Below are the code and all the weights of a small trained network. Each question names an input and a class and asks about switching units off, where a switched-off unit gives its printed mean instead of its output.

import numpy as np


def w(rows, s, z=0):
    codes = np.array(rows[::2]) - 128.0
    scale = np.full(codes.shape[1], s)
    scale[-1] = z or s
    return codes * scale


def f(y):
    return np.maximum(y, 0)


def log_softmax(a):
    a = a - a.max(-1, keepdims=True)
    return a - np.log(np.exp(a).sum(-1, keepdims=True))


def net(x, mask):
    res = np.array(x, float).reshape(1, 6) / 4 @ E
    y = f(res @ A[0][:, :-1].T + A[0][:, -1])
    res = res + np.where(mask, y, B[0][:, -1]) @ B[0][:, :-1]
    return log_softmax(res[-1] @ U[:, :-1].T + U[:, -1])


A, B = {}, {}
E = w([
[121,81,194,128,176,97,68,149,97,168,160,152],'x0',
[98,109,170,11,71,138,129,114,73,81,177,52],'x1',
[46,160,108,115,192,159,88,181,106,143,73,158],'x2',
[121,125,57,50,84,135,154,207,173,70,80,107],'x3',
[180,171,102,94,177,74,104,199,171,63,120,109],'x4',
[196,137,51,103,193,164,92,86,136,156,182,48],'x5',
],0.012)
A[0] = w([
[144,90,134,232,154,109,119,103,141,194,213,86,236],'n1',
[157,135,222,89,62,98,187,144,143,41,167,87,254],'n2',
[191,88,166,99,102,20,209,64,181,146,217,68,149],'n3',
[191,130,57,135,87,137,174,54,175,147,58,125,89],'n4',
[45,81,214,119,104,67,145,162,90,44,145,73,207],'n5',
[145,201,41,141,161,104,150,218,225,66,84,131,149],'n6',
[94,169,180,94,127,82,138,201,98,9,3,167,234],'n7',
[151,112,85,235,104,144,126,105,72,235,99,172,210],'n8',
[67,148,30,71,148,182,151,153,125,77,79,145,225],'n9',
[100,141,204,142,194,37,115,163,82,128,168,165,196],'n10',
[38,108,51,80,131,175,114,90,139,108,169,26,122],'n11',
[15,134,244,133,93,127,161,183,31,191,50,203,204],'n12',
[153,52,195,142,51,186,115,27,93,200,196,72,231],'n13',
[92,134,84,211,253,107,1,107,102,193,51,148,151],'n14',
[194,193,67,119,80,173,175,106,175,149,65,174,220],'n15',
],0.0083,0.0051)
B[0] = w([
[186,118,103,119,198,201,107,140,85,157,142,171,223],'n1',
[185,141,137,123,81,214,124,121,98,38,100,147,213],'n2',
[214,86,120,117,82,149,64,146,96,80,141,149,214],'n3',
[139,88,50,188,150,166,151,146,103,132,116,86,177],'n4',
[115,161,146,109,90,111,75,88,136,58,105,122,200],'n5',
[158,214,106,135,88,119,181,188,203,164,125,71,222],'n6',
[144,152,110,97,66,135,197,97,180,95,116,131,223],'n7',
[89,64,138,154,165,126,184,139,142,181,174,180,224],'n8',
[62,215,116,143,130,66,175,119,86,147,100,93,201],'n9',
[138,146,185,80,93,190,93,88,119,139,102,148,206],'n10',
[84,176,106,142,157,128,102,113,66,114,80,71,186],'n11',
[35,70,202,126,66,102,109,137,234,133,161,200,245],'n12',
[123,95,95,127,181,82,74,122,40,106,110,187,252],'n13',
[148,183,217,41,146,171,180,80,173,170,247,127,248],'n14',
[124,129,73,239,123,109,198,158,153,163,120,112,195],'n15',
],0.011,0.019)
U = w([
[50,154,86,67,129,137,96,88,58,92,99,40,252],'0',
[147,46,45,225,129,192,181,99,133,167,104,134,131],'1',
[1,68,161,137,129,105,123,110,156,206,170,199,30],'2',
[183,195,182,90,207,203,138,74,174,189,204,131,142],'3',
[85,101,172,117,55,108,144,141,188,84,81,173,6],'4',
[223,64,120,101,99,148,74,127,70,76,127,95,165],'5',
[147,234,41,108,96,107,212,217,205,117,98,49,78],'6',
],0.0097,0.0026)

Each question gives the input, the list of numbers given to net, and the class t.
The units are the neurons (one row each of A and B). Each row of codes is followed by its name. A weight is (code - 128) times the scale printed after its matrix; where a second scale follows, it is the last column's (A, B and U).
mask holds one flag per neuron, in row order. A switched-off neuron (its flag False) gives its mean, the last column of its row in B, instead of its output. The means were averaged over made-up inputs and are rounded, as every weight is.
A unit's drop is (log p(t) with every unit on - log p(t) with that unit switched off) / (log p(t) with every unit on - log p(t) with every unit switched off).
The circuit of an input: a set's keep is (log p(t) with only the set's units on - log p(t) with every unit switched off) / (log p(t) with every unit on - log p(t) with every unit switched off). Starting from the 12 units with the biggest drops (on a tie, the unit counted first), units are removed one at a time, each time the one whose removal leaves the highest keep (on an exact tie, the one counted first), for as long as the keep stays at least 0.8.
circuit, biggest first: the units of the circuit, biggest drop first
k most important neurons: the k neurons with the biggest drops, biggest first
drop when u is switched off: that unit's drop, to one decimal
input [1,-8,-4,1,-7,6], class 1: circuit, biggest first -> (n4)
input [0,3,1,6,-2,7], class 0: 2 most important neurons -> (n11; n7)
input [-3,1,-8,4,-7,6], class 5: 2 most important neurons -> (n3; n13)
input [5,-4,-3,2,-8,3], class 2: 3 most important neurons -> (n8; n13; n2)
input [8,0,-2,5,-5,3], class 5: 2 most important neurons -> (n12; n14)
input [-6,-3,-8,7,-4,0], class 1: 2 most important neurons -> (n4; n14)
input [7,7,6,3,8,3], class 6: 3 most important neurons -> (n13; n7; n6)
input [-4,-1,-7,0,4,-3], class 6: 3 most important neurons -> (n13; n6; n15)
input [-8,-3,8,-4,0,-6], class 2: 2 most important neurons -> (n12; n2)
input [6,-2,-3,8,-8,1], class 2: drop when n2 is switched off -> 0.1
input [-4,-8,5,-2,6,-3], class 6: drop when n6 is switched off -> 0.6
input [2,7,5,-4,-4,1], class 2: drop when n12 is switched off -> 2.3
